Here is a tiny trained network, its code and every weight. The questions are about switching its units off for an input and a target symbol, where a switched-off unit gives its printed mean instead of its output.

import numpy as np


def w(rows, s, z=0):
    codes = np.array(rows[::2]) - 128.0
    scale = np.full(codes.shape[1], s)
    scale[-1] = z or s
    return codes * scale


def norm(h):
    return h / np.sqrt((h * h).mean(-1, keepdims=True) + 1e-5)


def softmax(a):
    e = np.exp(a - a.max(-1, keepdims=True))
    return e / e.sum(-1, keepdims=True)


def log_softmax(a):
    a = a - a.max(-1, keepdims=True)
    return a - np.log(np.exp(a).sum(-1, keepdims=True))


def net(x, mask):
    ids = ['Δαβεζηλμξπστψω'.index(c) for c in x.split()]
    T = len(ids)
    res = E[ids] + P[:T]
    u = 0
    for l in range(2):
        r = norm(res)
        for j in range(3):
            rows = slice(4 * j, 4 * j + 4)
            q, k, v = (r @ M[l][rows].T for M in (Q, K, V))
            z = softmax(np.where(np.tri(T) > 0, q @ k.T / 4**0.5, -1e9)) @ v
            o = O[l][rows]
            res = res + np.where(mask[u + j], z, o[:, -1]) @ o[:, :-1]
        u += 3
    return log_softmax(norm(res)[-1] @ U[:, :-1].T + U[:, -1])


Q, K, V, O = {}, {}, {}, {}
E = w([
[50,159,73],'Δ',
[94,178,40],'α',
[2,25,232],'β',
[47,85,83],'ε',
[39,79,103],'ζ',
[55,135,41],'η',
[50,127,51],'λ',
[35,114,85],'μ',
[45,120,66],'ξ',
[98,162,4],'π',
[22,73,124],'σ',
[68,89,56],'τ',
[88,99,38],'ψ',
[30,119,90],'ω',
],0.0072)
P = w([
[130,139,160],'0',
[124,67,51],'1',
[118,159,39],'2',
[83,195,163],'3',
[121,26,16],'4',
[110,154,10],'5',
[116,183,151],'6',
[119,30,17],'7',
[102,150,6],'8',
[158,187,162],'9',
],0.018)
Q[0] = w([
[45,214,111],'L0H0',
[201,117,141],'L0H0',
[146,47,170],'L0H0',
[137,92,107],'L0H0',
[126,146,158],'L0H1',
[129,206,158],'L0H1',
[63,143,72],'L0H1',
[161,208,95],'L0H1',
[140,106,250],'L0H2',
[89,164,165],'L0H2',
[100,162,80],'L0H2',
[103,90,176],'L0H2',
],0.014)
K[0] = w([
[173,208,234],'L0H0',
[193,147,60],'L0H0',
[96,69,52],'L0H0',
[81,48,162],'L0H0',
[70,94,124],'L0H1',
[37,164,131],'L0H1',
[172,127,153],'L0H1',
[131,247,222],'L0H1',
[18,161,99],'L0H2',
[118,183,120],'L0H2',
[165,89,173],'L0H2',
[79,193,101],'L0H2',
],0.013)
V[0] = w([
[109,94,38],'L0H0',
[84,17,99],'L0H0',
[184,164,145],'L0H0',
[211,2,73],'L0H0',
[162,161,196],'L0H1',
[119,221,188],'L0H1',
[87,141,143],'L0H1',
[157,81,67],'L0H1',
[215,58,54],'L0H2',
[155,155,231],'L0H2',
[59,224,146],'L0H2',
[161,34,188],'L0H2',
],0.0078)
O[0] = w([
[102,134,68,137],'L0H0',
[109,80,2,122],'L0H0',
[180,161,164,91],'L0H0',
[182,122,44,2],'L0H0',
[140,106,170,71],'L0H1',
[96,54,193,121],'L0H1',
[131,108,172,154],'L0H1',
[181,177,48,129],'L0H1',
[142,178,66,158],'L0H2',
[143,48,134,18],'L0H2',
[144,106,200,126],'L0H2',
[83,97,62,86],'L0H2',
],0.0082,0.0081)
Q[1] = w([
[143,93,145],'L1H0',
[169,98,109],'L1H0',
[204,111,129],'L1H0',
[90,181,222],'L1H0',
[115,8,152],'L1H1',
[103,155,180],'L1H1',
[95,218,98],'L1H1',
[60,200,180],'L1H1',
[169,190,178],'L1H2',
[90,87,159],'L1H2',
[155,213,92],'L1H2',
[187,174,128],'L1H2',
],0.012)
K[1] = w([
[190,119,118],'L1H0',
[200,92,138],'L1H0',
[248,107,137],'L1H0',
[89,199,37],'L1H0',
[172,214,137],'L1H1',
[117,113,55],'L1H1',
[22,10,170],'L1H1',
[75,76,74],'L1H1',
[71,99,137],'L1H2',
[51,169,122],'L1H2',
[210,130,171],'L1H2',
[156,95,123],'L1H2',
],0.013)
V[1] = w([
[183,133,73],'L1H0',
[49,103,191],'L1H0',
[126,213,182],'L1H0',
[159,26,79],'L1H0',
[91,140,116],'L1H1',
[140,71,87],'L1H1',
[34,119,87],'L1H1',
[143,250,96],'L1H1',
[124,102,207],'L1H2',
[82,88,84],'L1H2',
[135,132,161],'L1H2',
[62,81,172],'L1H2',
],0.013)
O[1] = w([
[125,127,73,32],'L1H0',
[137,152,211,253],'L1H0',
[140,97,153,187],'L1H0',
[94,166,91,16],'L1H0',
[156,128,131,170],'L1H1',
[131,152,72,98],'L1H1',
[249,112,119,234],'L1H1',
[143,179,182,80],'L1H1',
[125,170,171,128],'L1H2',
[114,89,156,168],'L1H2',
[140,151,134,123],'L1H2',
[144,138,248,197],'L1H2',
],0.013,0.0061)
U = w([
[118,95,211,159],'Δ',
[175,146,137,244],'α',
[151,6,142,91],'β',
[131,122,94,132],'ε',
[123,111,105,129],'ζ',
[75,190,121,81],'η',
[83,168,113,80],'λ',
[82,127,127,86],'μ',
[74,152,114,80],'ξ',
[188,241,104,109],'π',
[118,95,112,117],'σ',
[167,143,89,125],'τ',
[227,155,90,148],'ψ',
[67,117,136,72],'ω',
],0.023,0.011)

Each question gives the input, a string of symbols that net reads in full, and the target symbol t.
The units are the heads (4 rows each of Q, K, V and O). Each row of codes is followed by its name. A weight is (code - 128) times the scale printed after its matrix; where a second scale follows, it is the last column's (O and U).
mask holds one flag per head, layer by layer. A switched-off head (its flag False) gives its mean, the last column of its rows in O, instead of its output. The means were averaged over made-up inputs and are rounded, as every weight is.
A unit's drop is (log p(t) with every unit on - log p(t) with that unit switched off) / (log p(t) with every unit on - log p(t) with every unit switched off).
The circuit of an input: a set's keep is (log p(t) with only the set's units on - log p(t) with every unit switched off) / (log p(t) with every unit on - log p(t) with every unit switched off). Starting from all 6 units, units are removed one at a time, each time the one whose removal leaves the highest keep (on an exact tie, the one counted first), for as long as the keep stays at least 0.8.
circuit, biggest first: the units of the circuit, biggest drop first
unit that matters most: the unit with the biggest drop
which heads matter: for each layer, one digit per head in row order, 1 if its drop is at least 0.15 and else 0, layers parted by /
input η Δ η, target η: circuit, biggest first	L0H2, L0H1, L1H1
input Δ Δ π Δ η π η ψ μ, target Δ: circuit, biggest first	L0H1
input Δ η μ ξ η π, target Δ: which heads matter	110 / 000
input α β σ π β π, target α: circuit, biggest first	L0H1, L1H1
input β ξ β, target β: circuit, biggest first	L1H1, L0H2
input η ω λ σ α α, target η: circuit, biggest first	L0H2, L0H1, L1H1
input ψ β α λ β λ Δ ζ β, target ψ: which heads matter	000 / 010
input π ω ζ, target π: which heads matter	001 / 000
input η σ π σ π Δ λ β η, target η: circuit, biggest first	L0H2, L0H0
input η τ π, target η: circuit, biggest first	L0H2, L1H1, L0H1
input η μ λ η β π η σ Δ, target η: circuit, biggest first	L0H2, L0H1
input η η ω ψ β ζ, target η: which heads matter	011 / 000
input η ψ ψ ε ψ ψ, target η: which heads matter	011 / 010
input ψ π α β α η β η τ, target ψ: unit that matters most	L0H0
input α ξ ξ π Δ ψ π σ σ, target α: which heads matter	110 / 110
input π η β, target π: circuit, biggest first	L0H1, L0H2
input Δ σ π β π ψ τ ζ ω, target Δ: which heads matter	110 / 100
input η ω Δ, target η: which heads matter	011 / 110
input π β τ, target π: which heads matter	111 / 000
input π ζ ζ α ψ μ η π β, target π: which heads matter	001 / 000
